Below are the code and all the weights of a small trained network. Each question names an input and a class and asks about switching units off, where a switched-off unit gives its printed mean instead of its output.

import numpy as np


def w(rows, s, z=0):
    codes = np.array(rows[::2]) - 128.0
    scale = np.full(codes.shape[1], s)
    scale[-1] = z or s
    return codes * scale


def f(y):
    return y / 2 * (1 + np.tanh(0.7978845608 * (y + 0.044715 * y**3)))


def log_softmax(a):
    a = a - a.max(-1, keepdims=True)
    return a - np.log(np.exp(a).sum(-1, keepdims=True))


def net(x, mask):
    res = np.array(x, float).reshape(1, 5) / 4 @ E
    y = f(res @ A[0][:, :-1].T + A[0][:, -1])
    res = res + np.where(mask, y, B[0][:, -1]) @ B[0][:, :-1]
    return log_softmax(res[-1] @ U[:, :-1].T + U[:, -1])


A, B = {}, {}
E = w([
[133,128,129,127],'x0',
[199,74,23,56],'x1',
[1,75,112,112],'x2',
[131,105,47,242],'x3',
[129,127,129,129],'x4',
],0.0073)
A[0] = w([
[91,29,135,132,213],'neuron 0',
[215,189,110,132,109],'neuron 1',
[84,148,30,68,138],'neuron 2',
[27,65,125,122,117],'neuron 3',
[118,93,32,243,126],'neuron 4',
[60,217,214,175,128],'neuron 5',
[47,44,120,113,193],'neuron 6',
[240,138,153,149,127],'neuron 7',
[166,117,20,79,66],'neuron 8',
[179,88,94,101,73],'neuron 9',
[137,56,62,61,82],'neuron 10',
[149,108,72,71,34],'neuron 11',
[242,200,131,149,153],'neuron 12',
[63,115,175,158,255],'neuron 13',
[115,41,150,140,245],'neuron 14',
[140,126,202,65,100],'neuron 15',
[166,69,66,67,76],'neuron 16',
[150,67,110,253,140],'neuron 17',
[62,86,111,106,238],'neuron 18',
[156,74,87,68,33],'neuron 19',
[170,76,76,77,48],'neuron 20',
[180,137,227,43,126],'neuron 21',
[98,149,211,182,38],'neuron 22',
[14,99,79,90,223],'neuron 23',
[106,196,183,169,59],'neuron 24',
[38,44,106,103,159],'neuron 25',
[146,127,83,205,182],'neuron 26',
[141,123,41,95,53],'neuron 27',
[166,68,109,50,58],'neuron 28',
[138,107,212,19,151],'neuron 29',
],0.0067,0.0017)
B[0] = w([
[176,122,139,133,168],'neuron 0',
[123,94,230,154,182],'neuron 1',
[152,185,208,222,165],'neuron 2',
[177,91,197,192,189],'neuron 3',
[81,72,97,66,218],'neuron 4',
[114,191,67,183,254],'neuron 5',
[196,79,202,164,193],'neuron 6',
[145,79,213,158,192],'neuron 7',
[79,192,144,174,194],'neuron 8',
[61,145,178,208,155],'neuron 9',
[110,212,152,205,182],'neuron 10',
[53,213,130,211,152],'neuron 11',
[183,65,218,143,217],'neuron 12',
[173,195,125,131,209],'neuron 13',
[181,118,140,107,160],'neuron 14',
[59,90,69,57,180],'neuron 15',
[80,252,156,236,184],'neuron 16',
[62,60,54,4,195],'neuron 17',
[204,97,171,145,182],'neuron 18',
[56,184,122,206,158],'neuron 19',
[87,194,143,206,169],'neuron 20',
[87,69,96,83,220],'neuron 21',
[74,219,111,178,186],'neuron 22',
[212,81,219,127,213],'neuron 23',
[57,175,102,184,178],'neuron 24',
[187,84,225,158,195],'neuron 25',
[74,14,85,9,178],'neuron 26',
[56,168,158,160,158],'neuron 27',
[24,173,116,189,167],'neuron 28',
[77,30,17,40,227],'neuron 29',
],0.004,0.0044)
U = w([
[50,254,141,178,36],'0',
[215,109,208,130,125],'1',
[149,147,122,97,254],'2',
[45,97,69,48,75],'3',
[160,156,141,110,129],'4',
],0.0083,0.0023)

Each question gives the input, the list of numbers given to net, and the class t.
The units are the neurons (one row each of A and B). Each row of codes is followed by its name. A weight is (code - 128) times the scale printed after its matrix; where a second scale follows, it is the last column's (A, B and U).
mask holds one flag per neuron, in row order. A switched-off neuron (its flag False) gives its mean, the last column of its row in B, instead of its output. The means were averaged over made-up inputs and are rounded, as every weight is.
A unit's drop is (log p(t) with every unit on - log p(t) with that unit switched off) / (log p(t) with every unit on - log p(t) with every unit switched off).
The circuit of an input: a set's keep is (log p(t) with only the set's units on - log p(t) with every unit switched off) / (log p(t) with every unit on - log p(t) with every unit switched off). Starting from the 12 units with the biggest drops (on a tie, the unit counted first), units are removed one at a time, each time the one whose removal leaves the highest keep (on an exact tie, the one counted first), for as long as the keep stays at least 0.8.
units of the circuit, in order: the units of the circuit, biggest drop first
unit that matters most: the unit with the biggest drop
top k neurons: the k neurons with the biggest drops, biggest first
drop when u is switched off: that unit's drop, to one decimal
input [6,-2,-6,-7,1], class 3: units of the circuit, in order	neuron 29; neuron 21; neuron 15
input [-8,-7,7,8,4], class 3: units of the circuit, in order	neuron 17
input [-5,6,8,5,4], class 1: units of the circuit, in order	neuron 23; neuron 25; neuron 6
input [-5,-6,-6,-7,-2], class 3: units of the circuit, in order	neuron 29; neuron 21; neuron 15
input [-1,0,-5,7,1], class 3: top 3 neurons	neuron 17; neuron 26; neuron 4
input [5,-5,-3,-6,1], class 3: units of the circuit, in order	neuron 29; neuron 21; neuron 15; neuron 2
input [-4,4,-4,7,4], class 3: units of the circuit, in order	neuron 17; neuron 26
input [4,3,6,-6,-2], class 1: top 3 neurons	neuron 23; neuron 25; neuron 6
input [-1,-5,-5,-6,-1], class 3: top 3 neurons	neuron 29; neuron 21; neuron 15
input [1,6,-2,6,-1], class 0: top 2 neurons	neuron 16; neuron 8
input [6,-1,0,7,-1], class 3: drop when neuron 17 is switched off	0.2
input [-4,5,7,-2,6], class 1: drop when neuron 6 is switched off	0.1
input [-4,-4,5,-3,-3], class 1: drop when neuron 12 is switched off	-0.1
input [0,2,-6,-8,-7], class 3: drop when neuron 26 is switched off	-0.1
input [5,-4,-1,8,3], class 3: unit that matters most	neuron 17
